Here is a tiny trained network, its code and every weight. The questions are about switching its units off for an input and a class, where a switched-off unit gives its printed mean instead of its output.

import numpy as np


def w(rows, s, z=0):
    codes = np.array(rows[::2]) - 128.0
    scale = np.full(codes.shape[1], s)
    scale[-1] = z or s
    return codes * scale


def f(y):
    return np.maximum(y, 0)


def log_softmax(a):
    a = a - a.max(-1, keepdims=True)
    return a - np.log(np.exp(a).sum(-1, keepdims=True))


def net(x, mask):
    res = np.array(x, float).reshape(1, 6) / 4 @ E
    y = f(res @ A[0][:, :-1].T + A[0][:, -1])
    res = res + np.where(mask, y, B[0][:, -1]) @ B[0][:, :-1]
    return log_softmax(res[-1] @ U[:, :-1].T + U[:, -1])


A, B = {}, {}
E = w([
[129,125,128],'x0',
[128,128,127],'x1',
[26,203,15],'x2',
[128,127,128],'x3',
[139,1,50],'x4',
[39,56,194],'x5',
],0.0094)
A[0] = w([
[183,49,112,137],'N1',
[104,123,203,150],'N2',
[76,100,161,171],'N3',
[144,170,198,178],'N4',
[157,136,174,143],'N5',
[153,149,183,163],'N6',
[115,82,160,69],'N7',
[39,100,177,225],'N8',
[166,69,144,95],'N9',
[171,69,131,103],'N10',
[172,137,190,156],'N11',
[165,142,157,113],'N12',
[66,213,119,162],'N13',
[216,177,77,255],'N14',
[168,81,127,149],'N15',
[183,133,74,171],'N16',
[76,95,159,33],'N17',
[149,209,120,127],'N18',
[83,72,8,80],'N19',
[81,94,156,34],'N20',
[164,57,119,92],'N21',
],0.014,0.0062)
B[0] = w([
[149,183,236,213],'N1',
[114,122,77,196],'N2',
[61,142,86,189],'N3',
[126,77,10,216],'N4',
[182,73,104,186],'N5',
[170,78,24,197],'N6',
[116,171,113,165],'N7',
[30,57,94,230],'N8',
[118,175,144,188],'N9',
[73,191,173,187],'N10',
[134,76,57,211],'N11',
[172,79,81,169],'N12',
[2,187,117,239],'N13',
[235,229,135,252],'N14',
[112,214,157,188],'N15',
[195,163,153,194],'N16',
[202,186,131,158],'N17',
[81,193,121,205],'N18',
[213,60,44,238],'N19',
[226,202,106,156],'N20',
[82,178,166,189],'N21',
],0.008,0.012)
U = w([
[234,101,47,134],'0',
[103,202,169,246],'1',
[152,7,60,127],'2',
[58,134,135,2],'3',
[211,159,232,68],'4',
],0.014,0.0081)

Each question gives the input, the list of numbers given to net, and the class t.
The units are the neurons (one row each of A and B). Each row of codes is followed by its name. A weight is (code - 128) times the scale printed after its matrix; where a second scale follows, it is the last column's (A, B and U).
mask holds one flag per neuron, in row order. A switched-off neuron (its flag False) gives its mean, the last column of its row in B, instead of its output. The means were averaged over made-up inputs and are rounded, as every weight is.
A unit's drop is (log p(t) with every unit on - log p(t) with that unit switched off) / (log p(t) with every unit on - log p(t) with every unit switched off).
The circuit of an input: a set's keep is (log p(t) with only the set's units on - log p(t) with every unit switched off) / (log p(t) with every unit on - log p(t) with every unit switched off). Starting from the 12 units with the biggest drops (on a tie, the unit counted first), units are removed one at a time, each time the one whose removal leaves the highest keep (on an exact tie, the one counted first), for as long as the keep stays at least 0.8.
circuit, biggest first: the units of the circuit, biggest drop first
top k neurons: the k neurons with the biggest drops, biggest first
drop of u: that unit's drop, to one decimal
input [8,5,0,-8,6,1], class 1: circuit, biggest first => (N1; N4)
input [0,1,-6,7,-1,3], class 2: circuit, biggest first => (N14)
input [8,-2,8,-6,0,-4], class 1: top 3 neurons => (N13; N4; N6)
input [-6,0,2,-4,-1,2], class 3: top 3 neurons => (N14; N19; N1)
input [7,-7,-2,-1,1,1], class 1: top 2 neurons => (N19; N4)
input [3,-3,-2,5,2,8], class 1: top 3 neurons => (N20; N17; N4)
input [6,3,6,-8,0,-8], class 1: top 4 neurons => (N13; N18; N4; N6)
input [5,0,-8,-5,-6,-3], class 0: drop of N2 => 0.0
input [-2,-1,5,-3,1,4], class 2: drop of N1 => 0.2
input [-3,1,5,8,-2,2], class 3: drop of N14 => 0.3
input [-2,8,-8,-6,-8,0], class 0: top 2 neurons => (N8; N13)
